Below are the code and all the weights of a small trained network. Each question names an input and a class and asks about switching units off, where a switched-off unit gives its printed mean instead of its output.

import numpy as np


def w(rows, s, z=0):
    codes = np.array(rows[::2]) - 128.0
    scale = np.full(codes.shape[1], s)
    scale[-1] = z or s
    return codes * scale


def norm(h):
    return h / np.sqrt((h * h).mean(-1, keepdims=True) + 1e-5)


def f(y):
    return y / 2 * (1 + np.tanh(0.7978845608 * (y + 0.044715 * y**3)))


def log_softmax(a):
    a = a - a.max(-1, keepdims=True)
    return a - np.log(np.exp(a).sum(-1, keepdims=True))


def net(x, mask):
    res = np.array(x, float).reshape(1, 4) / 4 @ E
    u = 0
    for l in range(4):
        y = f(norm(res) @ A[l][:, :-1].T + A[l][:, -1])
        res = res + np.where(mask[u : u + 7], y, B[l][:, -1]) @ B[l][:, :-1]
        u += 7
    return log_softmax(norm(res)[-1] @ U[:, :-1].T + U[:, -1])


A, B = {}, {}
E = w([
[45,131,90,124,126,98,55,133,221,100,162,6],'x0',
[127,39,164,183,188,175,142,173,102,117,168,185],'x1',
[30,176,143,85,202,123,153,114,248,173,54,171],'x2',
[166,126,124,78,115,81,72,180,91,66,163,149],'x3',
],0.0018)
A[0] = w([
[34,135,88,156,91,114,84,96,166,117,97,77,8],'0.n0',
[142,209,64,67,60,90,97,96,86,150,128,77,157],'0.n1',
[112,110,83,96,136,99,71,230,159,29,186,57,130],'0.n2',
[62,140,77,125,120,93,112,92,251,164,140,44,80],'0.n3',
[217,132,96,168,46,111,148,93,54,105,128,62,147],'0.n4',
[97,186,151,71,212,102,182,147,149,171,71,208,61],'0.n5',
[109,30,172,168,153,151,157,154,123,114,171,161,146],'0.n6',
],0.0027,0.0011)
B[0] = w([
[95,171,151,105,112,209,119,48,101,209,110,60,172],'0.n0',
[107,94,86,244,123,121,113,200,126,106,234,161,206],'0.n1',
[96,203,210,137,167,106,3,143,239,141,78,197,214],'0.n2',
[109,148,111,61,136,131,117,31,33,180,177,16,254],'0.n3',
[160,44,25,39,39,131,203,150,110,140,212,169,220],'0.n4',
[180,30,122,82,94,70,102,112,171,93,133,192,207],'0.n5',
[142,162,142,189,35,77,84,225,141,126,126,114,177],'0.n6',
],0.0024)
A[1] = w([
[111,127,96,124,164,128,129,91,146,141,123,134,76],'1.n0',
[78,219,117,117,152,89,95,61,185,117,39,59,64],'1.n1',
[127,157,155,109,170,102,158,98,128,89,79,143,61],'1.n2',
[121,244,55,97,61,97,76,43,165,147,184,141,186],'1.n3',
[77,152,180,120,233,145,140,116,251,181,31,116,98],'1.n4',
[126,103,153,145,155,110,168,69,137,101,148,94,122],'1.n5',
[80,221,88,97,179,144,84,85,95,146,127,14,10],'1.n6',
],0.0027,0.0012)
B[1] = w([
[169,68,137,104,127,123,116,106,122,106,183,98,127],'1.n0',
[107,159,131,170,160,127,100,123,32,208,174,88,227],'1.n1',
[166,114,78,145,157,147,174,101,148,71,122,100,113],'1.n2',
[54,82,176,146,143,129,152,138,103,133,111,167,246],'1.n3',
[155,104,35,106,5,157,170,143,76,117,157,63,253],'1.n4',
[83,119,81,157,108,110,131,124,91,121,161,172,127],'1.n5',
[131,149,196,133,206,111,97,45,158,135,69,182,218],'1.n6',
],0.003,0.0022)
A[2] = w([
[217,126,102,105,117,85,77,89,58,118,165,132,136],'2.n0',
[131,107,161,142,89,161,163,116,85,192,151,122,4],'2.n1',
[156,179,175,176,195,143,204,112,114,186,70,176,13],'2.n2',
[43,115,173,134,250,153,106,67,205,131,154,30,3],'2.n3',
[85,76,64,174,71,169,189,94,99,192,134,66,168],'2.n4',
[225,95,151,152,175,115,163,211,14,23,149,190,75],'2.n5',
[156,150,195,233,227,198,200,98,114,188,37,192,59],'2.n6',
],0.0024,0.00052)
B[2] = w([
[101,121,117,152,150,189,169,101,137,147,86,108,166],'2.n0',
[88,140,104,109,111,60,149,178,123,119,155,92,156],'2.n1',
[148,86,151,147,127,119,90,129,172,115,149,98,124],'2.n2',
[102,176,158,52,105,101,169,42,130,204,108,133,212],'2.n3',
[125,185,69,76,156,126,159,192,44,143,189,211,228],'2.n4',
[65,194,117,129,154,129,127,90,149,192,138,41,250],'2.n5',
[100,117,148,149,135,83,2,160,186,98,143,99,142],'2.n6',
],0.003,0.0022)
A[3] = w([
[116,152,151,129,189,169,76,52,105,168,138,4,2],'3.n0',
[109,132,116,147,96,127,26,175,135,20,153,93,92],'3.n1',
[134,128,137,187,159,102,53,184,140,153,151,138,154],'3.n2',
[126,164,90,106,127,137,174,123,105,168,94,99,105],'3.n3',
[173,161,102,130,121,140,203,106,12,126,168,81,154],'3.n4',
[80,124,108,131,163,90,96,161,134,114,146,144,212],'3.n5',
[109,194,62,76,140,153,214,86,96,153,85,86,54],'3.n6',
],0.0035,0.0008)
B[3] = w([
[141,200,158,35,187,25,141,27,201,171,48,155,219],'3.n0',
[122,95,251,210,240,212,132,151,105,158,44,161,162],'3.n1',
[74,104,228,180,175,229,83,131,18,90,92,134,168],'3.n2',
[166,63,129,164,104,166,147,219,108,87,165,175,174],'3.n3',
[23,148,45,76,69,135,162,150,123,145,155,156,251],'3.n4',
[119,161,170,114,136,112,133,121,82,199,114,142,155],'3.n5',
[145,134,196,247,96,163,70,212,85,80,212,124,223],'3.n6',
],0.0028,0.003)
U = w([
[116,128,33,124,37,148,197,200,44,140,214,147,171],'0',
[242,64,90,75,116,82,166,108,235,77,46,200,111],'1',
[122,92,246,218,200,191,56,200,88,103,91,146,151],'2',
[199,169,103,162,151,120,146,107,175,32,115,19,2],'3',
[59,219,163,52,164,69,95,2,145,198,117,82,177],'4',
],0.0057,0.0033)

Each question gives the input, the list of numbers given to net, and the class t.
The units are the neurons (one row each of A and B). Each row of codes is followed by its name. A weight is (code - 128) times the scale printed after its matrix; where a second scale follows, it is the last column's (A, B and U).
mask holds one flag per neuron, layer by layer. A switched-off neuron (its flag False) gives its mean, the last column of its row in B, instead of its output. The means were averaged over made-up inputs and are rounded, as every weight is.
A unit's drop is (log p(t) with every unit on - log p(t) with that unit switched off) / (log p(t) with every unit on - log p(t) with every unit switched off).
The circuit of an input: a set's keep is (log p(t) with only the set's units on - log p(t) with every unit switched off) / (log p(t) with every unit on - log p(t) with every unit switched off). Starting from the 12 units with the biggest drops (on a tie, the unit counted first), units are removed one at a time, each time the one whose removal leaves the highest keep (on an exact tie, the one counted first), for as long as the keep stays at least 0.8.
units of the circuit, in order: the units of the circuit, biggest drop first
unit that matters most: the unit with the biggest drop
top k neurons: the k neurons with the biggest drops, biggest first
k most important neurons of layer l: the k neurons of layer l with the biggest drops, biggest first
drop when u is switched off: that unit's drop, to one decimal
input [-4,-5,1,2], class 0: unit that matters most -> 0.n2
input [5,8,7,-7], class 0: units of the circuit, in order -> (1.n4, 2.n4)
input [1,-4,3,8], class 2: units of the circuit, in order -> (0.n1, 2.n5, 3.n1)
input [0,2,-8,7], class 2: 2 most important neurons of layer 0 -> (0.n2, 0.n3)
input [3,3,-7,4], class 2: units of the circuit, in order -> (0.n2, 3.n1)
input [2,-7,-7,5], class 2: 2 most important neurons of layer 1 -> (1.n4, 1.n1)
input [-6,-2,3,8], class 1: 2 most important neurons of layer 0 -> (0.n3, 0.n5)
input [5,-6,-6,5], class 2: top 2 neurons -> (0.n2, 3.n1)
input [-6,4,6,5], class 1: top 3 neurons -> (0.n5, 1.n1, 0.n1)
input [-7,-3,0,-7], class 1: top 3 neurons -> (0.n3, 1.n4, 2.n6)
input [-6,8,8,-3], class 1: 2 most important neurons of layer 3 -> (3.n6, 3.n1)
input [8,2,-6,3], class 2: top 2 neurons -> (3.n1, 2.n5)
input [2,7,2,-4], class 0: top 2 neurons -> (1.n4, 0.n1)
input [-1,2,7,-1], class 0: units of the circuit, in order -> (1.n4)
input [-1,4,-2,-1], class 2: 2 most important neurons of layer 0 -> (0.n3, 0.n6)
input [-3,-5,7,8], class 1: drop when 0.n5 is switched off -> 1.1
input [-3,-1,7,-4], class 0: drop when 1.n4 is switched off -> 1.2
input [1,8,7,-5], class 0: drop when 1.n4 is switched off -> 1.3
input [-7,-6,3,-2], class 1: drop when 0.n5 is switched off -> 0.3
input [-7,-2,5,0], class 1: unit that matters most -> 0.n5
